Below is a small trained network, with its code and all its weights. Each question gives an input and a class and asks what happens when units are switched off, that is, made to give their printed mean instead of their output.

import numpy as np


def w(rows, s, z=0):
    codes = np.array(rows[::2]) - 128.0
    scale = np.full(codes.shape[1], s)
    scale[-1] = z or s
    return codes * scale


def norm(h):
    return h / np.sqrt((h * h).mean(-1, keepdims=True) + 1e-5)


def f(y):
    return y / 2 * (1 + np.tanh(0.7978845608 * (y + 0.044715 * y**3)))


def log_softmax(a):
    a = a - a.max(-1, keepdims=True)
    return a - np.log(np.exp(a).sum(-1, keepdims=True))


def net(x, mask):
    res = np.array(x, float).reshape(1, 4) / 4 @ E
    u = 0
    for l in range(4):
        y = f(norm(res) @ A[l][:, :-1].T + A[l][:, -1])
        res = res + np.where(mask[u : u + 9], y, B[l][:, -1]) @ B[l][:, :-1]
        u += 9
    return log_softmax(norm(res)[-1] @ U[:, :-1].T + U[:, -1])


A, B = {}, {}
E = w([
[254,196,139,127],'x0',
[167,105,110,16],'x1',
[119,175,26,229],'x2',
[47,230,146,160],'x3',
],0.0085)
A[0] = w([
[166,86,172,204,171],'L0N0',
[46,107,153,128,82],'L0N1',
[125,167,208,66,70],'L0N2',
[105,96,251,128,135],'L0N3',
[144,145,91,176,66],'L0N4',
[169,121,181,58,254],'L0N5',
[128,182,140,169,174],'L0N6',
[82,106,42,137,85],'L0N7',
[87,116,218,106,40],'L0N8',
],0.02,0.0072)
B[0] = w([
[97,211,57,120,178],'L0N0',
[132,114,253,78,172],'L0N1',
[46,124,52,154,179],'L0N2',
[73,231,97,125,196],'L0N3',
[177,130,206,161,157],'L0N4',
[84,86,36,137,248],'L0N5',
[199,192,90,113,186],'L0N6',
[107,70,227,130,185],'L0N7',
[113,217,178,163,163],'L0N8',
],0.013,0.012)
A[1] = w([
[88,161,191,131,133],'L1N0',
[121,128,154,189,211],'L1N1',
[147,128,119,115,40],'L1N2',
[189,159,147,158,145],'L1N3',
[105,137,113,125,2],'L1N4',
[106,6,211,111,202],'L1N5',
[194,170,150,136,104],'L1N6',
[184,132,126,197,137],'L1N7',
[132,54,105,107,146],'L1N8',
],0.017,0.0032)
B[1] = w([
[175,165,160,49,204],'L1N0',
[188,131,211,89,174],'L1N1',
[60,84,182,148,117],'L1N2',
[189,203,178,48,179],'L1N3',
[138,157,54,118,129],'L1N4',
[15,2,235,183,253],'L1N5',
[131,191,188,47,177],'L1N6',
[123,199,180,74,174],'L1N7',
[75,72,126,193,186],'L1N8',
],0.0079,0.0078)
A[2] = w([
[156,156,140,152,176],'L2N0',
[123,54,17,67,214],'L2N1',
[153,149,130,144,78],'L2N2',
[160,76,5,124,84],'L2N3',
[128,29,125,122,254],'L2N4',
[166,73,172,95,153],'L2N5',
[167,148,153,149,207],'L2N6',
[157,44,143,63,194],'L2N7',
[120,248,132,205,172],'L2N8',
],0.013,0.0027)
B[2] = w([
[112,97,144,71,149],'L2N0',
[246,113,131,254,254],'L2N1',
[73,83,131,49,127],'L2N2',
[250,81,151,182,229],'L2N3',
[75,112,126,228,209],'L2N4',
[87,39,166,139,156],'L2N5',
[127,65,172,52,156],'L2N6',
[56,108,139,165,165],'L2N7',
[109,173,138,20,249],'L2N8',
],0.0092,0.0072)
A[3] = w([
[211,89,39,79,84],'L3N0',
[3,152,115,122,120],'L3N1',
[84,134,136,84,167],'L3N2',
[137,134,151,87,125],'L3N3',
[150,72,99,181,83],'L3N4',
[213,104,62,156,2],'L3N5',
[161,121,135,169,49],'L3N6',
[160,119,94,122,10],'L3N7',
[192,221,158,71,151],'L3N8',
],0.013,0.0045)
B[3] = w([
[215,108,179,130,168],'L3N0',
[170,113,9,58,203],'L3N1',
[117,61,79,73,175],'L3N2',
[137,67,103,104,151],'L3N3',
[156,168,67,157,183],'L3N4',
[182,127,114,111,177],'L3N5',
[132,195,128,144,129],'L3N6',
[159,162,158,152,119],'L3N7',
[182,53,137,96,254],'L3N8',
],0.012,0.0077)
U = w([
[65,220,77,119,27],'0',
[96,60,253,156,1],'1',
[191,107,74,178,225],'2',
[195,175,198,29,220],'3',
],0.021,0.0031)

Each question gives the input, the list of numbers given to net, and the class t.
The units are the neurons (one row each of A and B). Each row of codes is followed by its name. A weight is (code - 128) times the scale printed after its matrix; where a second scale follows, it is the last column's (A, B and U).
mask holds one flag per neuron, layer by layer. A switched-off neuron (its flag False) gives its mean, the last column of its row in B, instead of its output. The means were averaged over made-up inputs and are rounded, as every weight is.
A unit's drop is (log p(t) with every unit on - log p(t) with that unit switched off) / (log p(t) with every unit on - log p(t) with every unit switched off).
The circuit of an input: a set's keep is (log p(t) with only the set's units on - log p(t) with every unit switched off) / (log p(t) with every unit on - log p(t) with every unit switched off). Starting from the 12 units with the biggest drops (on a tie, the unit counted first), units are removed one at a time, each time the one whose removal leaves the highest keep (on an exact tie, the one counted first), for as long as the keep stays at least 0.8.
circuit, biggest first: the units of the circuit, biggest drop first
top k neurons: the k neurons with the biggest drops, biggest first
k most important neurons of layer l: the k neurons of layer l with the biggest drops, biggest first
drop of u: that unit's drop, to one decimal
input [-5,2,-7,-4], class 2: circuit, biggest first : L0N5
input [-3,8,-4,3], class 0: top 4 neurons : L0N8, L0N3, L0N2, L3N8
input [-8,7,-6,-5], class 2: circuit, biggest first : L0N5, L2N1
input [8,1,0,1], class 2: top 2 neurons : L0N5, L0N8
input [0,-6,-6,-8], class 0: top 2 neurons : L0N3, L0N0
input [-8,3,-7,6], class 0: top 2 neurons : L0N2, L0N3
input [-2,-2,5,-8], class 1: 3 most important neurons of layer 0 : L0N7, L0N6, L0N3
input [-3,3,-6,-1], class 0: 2 most important neurons of layer 0 : L0N3, L0N8
input [-2,-4,-2,-2], class 3: top 2 neurons : L0N1, L0N5
input [-4,-5,2,-2], class 1: 2 most important neurons of layer 0 : L0N7, L0N3
input [-3,-2,5,2], class 1: top 2 neurons : L0N7, L0N3
input [1,-7,-3,-1], class 0: top 2 neurons : L0N0, L0N3
input [-4,-3,5,6], class 3: drop of L0N6 : 0.6
input [-4,-1,6,-2], class 1: circuit, biggest first : L0N7
input [3,-3,-3,-1], class 0: drop of L1N0 : 0.0
input [-4,-1,3,-6], class 1: drop of L0N7 : 0.4
input [-1,4,-7,2], class 0: drop of L0N3 : 0.1
